Here is a tiny trained network, its code and every weight. The questions are about switching its units off for an input and a target symbol, where a switched-off unit gives its printed mean instead of its output.

import numpy as np


def w(rows, s, z=0):
    codes = np.array(rows[::2]) - 128.0
    scale = np.full(codes.shape[1], s)
    scale[-1] = z or s
    return codes * scale


def f(y):
    return np.maximum(y, 0)


def softmax(a):
    e = np.exp(a - a.max(-1, keepdims=True))
    return e / e.sum(-1, keepdims=True)


def log_softmax(a):
    a = a - a.max(-1, keepdims=True)
    return a - np.log(np.exp(a).sum(-1, keepdims=True))


def net(x, mask):
    ids = ['αβγδεζηθλμξπστψω'.index(c) for c in x.split()]
    T = len(ids)
    res = E[ids] + P[:T]
    r = res
    for j in range(2):
        rows = slice(4 * j, 4 * j + 4)
        q, k, v = (r @ M[0][rows].T for M in (Q, K, V))
        z = softmax(np.where(np.tri(T) > 0, q @ k.T / 4**0.5, -1e9)) @ v
        o = O[0][rows]
        res = res + np.where(mask[j], z, o[:, -1]) @ o[:, :-1]
    y = f(res @ A[0][:, :-1].T + A[0][:, -1])
    res = res + np.where(mask[2:14], y, B[0][:, -1]) @ B[0][:, :-1]
    return log_softmax(res[-1] @ U[:, :-1].T + U[:, -1])


Q, K, V, O, A, B = {}, {}, {}, {}, {}, {}
E = w([
[157,184,191,96,99,54,55,117],'α',
[199,127,141,89,111,71,89,87],'β',
[172,25,110,165,188,160,42,198],'γ',
[100,185,163,162,35,116,87,187],'δ',
[181,79,213,68,79,172,122,189],'ε',
[75,35,128,130,53,67,66,129],'ζ',
[36,148,67,201,118,98,149,167],'η',
[160,92,90,105,204,40,62,83],'θ',
[116,105,31,94,103,108,150,24],'λ',
[63,13,98,97,188,117,206,133],'μ',
[157,180,139,132,172,89,188,104],'ξ',
[128,171,75,141,107,241,65,100],'π',
[215,107,155,90,101,88,136,87],'σ',
[195,104,133,71,115,68,45,91],'τ',
[50,123,106,81,16,186,185,132],'ψ',
[72,52,115,146,90,204,169,253],'ω',
],0.0058)
P = w([
[222,81,167,255,108,174,188,96],'0',
[159,122,173,191,135,156,139,99],'1',
[132,136,156,154,140,128,119,115],'2',
[123,143,136,127,138,106,114,127],'3',
[125,148,107,99,130,88,109,147],'4',
[125,149,79,78,124,68,96,169],'5',
[126,151,53,51,117,50,96,182],'6',
[119,146,24,39,106,29,81,200],'7',
],0.0045)
Q[0] = w([
[84,59,22,126,241,145,173,81],'h0',
[17,237,96,202,123,106,187,169],'h0',
[173,148,161,131,208,47,74,62],'h0',
[145,3,179,188,186,121,146,213],'h0',
[110,39,163,132,99,49,164,146],'h1',
[122,115,165,165,127,95,149,145],'h1',
[132,177,118,119,135,93,121,176],'h1',
[108,105,193,133,168,163,131,97],'h1',
],0.025)
K[0] = w([
[81,72,18,113,254,124,167,94],'h0',
[47,233,116,232,126,136,212,148],'h0',
[207,154,161,159,206,91,88,45],'h0',
[154,19,114,199,150,233,98,142],'h0',
[133,70,133,111,84,15,162,184],'h1',
[119,105,137,126,127,72,174,130],'h1',
[125,158,145,80,174,109,147,121],'h1',
[161,96,157,193,125,151,139,105],'h1',
],0.025)
V[0] = w([
[135,123,77,222,74,179,65,2],'h0',
[211,182,169,196,147,135,44,163],'h0',
[169,158,153,76,79,146,135,167],'h0',
[89,102,25,102,61,58,30,202],'h0',
[131,183,158,185,166,138,156,120],'h1',
[100,204,131,34,204,59,130,167],'h1',
[130,34,241,195,116,148,147,23],'h1',
[179,181,111,136,153,156,174,152],'h1',
],0.0083)
O[0] = w([
[137,111,61,170,74,113,83,2,140],'h0',
[215,146,165,170,142,139,10,131,251],'h0',
[164,149,187,84,99,161,127,146,133],'h0',
[218,147,116,227,115,151,243,184,114],'h0',
[85,164,152,127,167,128,137,154,199],'h1',
[56,107,179,92,148,96,53,47,65],'h1',
[148,127,107,97,110,76,225,242,143],'h1',
[104,195,137,110,199,171,112,124,191],'h1',
],0.0067,0.0015)
A[0] = w([
[205,171,146,105,184,54,158,66,239],'n0',
[88,39,135,135,37,94,131,145,72],'n1',
[146,163,215,135,84,227,215,161,87],'n2',
[5,144,159,76,117,141,39,151,128],'n3',
[65,121,120,177,131,230,227,158,70],'n4',
[90,133,48,108,126,120,231,63,86],'n5',
[6,74,163,92,107,128,54,115,3],'n6',
[207,149,192,203,196,124,246,117,162],'n7',
[108,152,128,243,161,182,141,187,126],'n8',
[42,42,155,102,161,59,91,99,102],'n9',
[128,117,168,204,123,229,95,24,96],'n10',
[172,59,167,114,202,194,189,197,90],'n11',
],0.012,0.0024)
B[0] = w([
[200,145,171,74,113,47,53,91,253],'n0',
[141,48,132,152,16,83,127,155,157],'n1',
[164,198,155,72,65,214,144,209,183],'n2',
[119,139,11,163,125,138,88,174,204],'n3',
[5,168,106,43,135,27,143,114,175],'n4',
[212,172,76,181,127,182,166,50,168],'n5',
[101,105,236,137,119,142,180,68,158],'n6',
[98,88,238,157,156,127,214,83,213],'n7',
[96,153,120,213,151,108,55,182,206],'n8',
[151,131,43,133,136,150,185,216,180],'n9',
[50,96,137,83,91,202,105,64,173],'n10',
[152,26,78,84,216,161,90,104,170],'n11',
],0.018,0.0051)
U = w([
[132,135,129,139,129,142,142,133,42],'α',
[133,130,128,121,137,139,138,120,10],'β',
[138,66,126,184,195,147,113,131,85],'γ',
[147,185,176,190,96,173,139,201,148],'δ',
[174,106,140,87,148,199,150,146,86],'ε',
[122,65,126,159,62,104,152,147,88],'ζ',
[54,175,129,183,152,80,150,116,117],'η',
[131,134,121,131,128,131,132,131,44],'θ',
[187,148,106,168,123,161,172,84,77],'λ',
[125,90,91,111,157,123,193,115,109],'μ',
[182,184,23,100,131,83,40,194,242],'ξ',
[79,108,115,126,92,194,79,72,240],'π',
[132,131,122,129,129,142,148,128,19],'σ',
[143,122,253,78,135,75,131,44,255],'τ',
[120,174,130,79,77,141,184,128,20],'ψ',
[64,102,143,73,141,112,120,172,16],'ω',
],0.0052,0.0027)

Each question gives the input, a string of symbols that net reads in full, and the target symbol t.
The units are the heads (4 rows each of Q, K, V and O) and the neurons (one row each of A and B). Each row of codes is followed by its name. A weight is (code - 128) times the scale printed after its matrix; where a second scale follows, it is the last column's (O, A, B and U).
mask holds one flag per unit, heads first, then neurons. A switched-off unit (its flag False) gives its mean, the last column of its rows in O or B, instead of its output. The means were averaged over made-up inputs and are rounded, as every weight is.
A unit's drop is (log p(t) with every unit on - log p(t) with that unit switched off) / (log p(t) with every unit on - log p(t) with every unit switched off).
The circuit of an input: a set's keep is (log p(t) with only the set's units on - log p(t) with every unit switched off) / (log p(t) with every unit on - log p(t) with every unit switched off). Starting from the 12 units with the biggest drops (on a tie, the unit counted first), units are removed one at a time, each time the one whose removal leaves the highest keep (on an exact tie, the one counted first), for as long as the keep stays at least 0.8.
units of the circuit, in order: the units of the circuit, biggest drop first
most important unit: the unit with the biggest drop
k most important neurons: the k neurons with the biggest drops, biggest first
heads that matter: for each layer, one digit per head in row order, 1 if its drop is at least 0.15 and else 0, layers parted by /
input ψ π ξ ξ π, target ξ: units of the circuit, in order -> (h0 n3)
input ξ ε π γ ξ ξ ω, target ω: most important unit -> h0
input π ζ ξ, target τ: heads that matter -> 01
input δ ξ β, target τ: heads that matter -> 00
input ξ ξ δ ε ξ, target ξ: 2 most important neurons -> (n3 n7)
input ξ η ξ η τ, target τ: heads that matter -> 10
input μ ζ π, target π: units of the circuit, in order -> (n10 h0)
input ξ ψ ε, target ε: heads that matter -> 11
input π ξ η ζ, target ζ: heads that matter -> 01
input ξ π π η ξ ε, target ε: units of the circuit, in order -> (h0 n11 n2)
input η δ μ, target μ: 2 most important neurons -> (n11 n4)
input ξ θ ξ γ ξ σ, target τ: heads that matter -> 10
input μ ξ ξ η ψ, target ψ: units of the circuit, in order -> (h0 n4 n2)
input μ π σ ξ δ, target δ: units of the circuit, in order -> (h0 n2 n8)
input ψ ξ ψ ξ, target ξ: units of the circuit, in order -> (h0 n7 n3)
input ξ π α δ, target δ: units of the circuit, in order -> (h0 n2 n8 n0)
input θ π ξ ξ θ, target ξ: units of the circuit, in order -> (n7 n0)
input ξ π ξ τ, target τ: units of the circuit, in order -> (h0 n0 n3 n9)
input ξ α ξ ξ δ ξ α, target ξ: units of the circuit, in order -> (n3 h1)
input τ ξ ξ ξ ε ξ β, target τ: units of the circuit, in order -> (n3 n0)
input θ σ θ, target ξ: 4 most important neurons -> (n7 n0 n9 n6)
input π α π ξ, target τ: most important unit -> n0
input π δ δ π, target δ: heads that matter -> 11
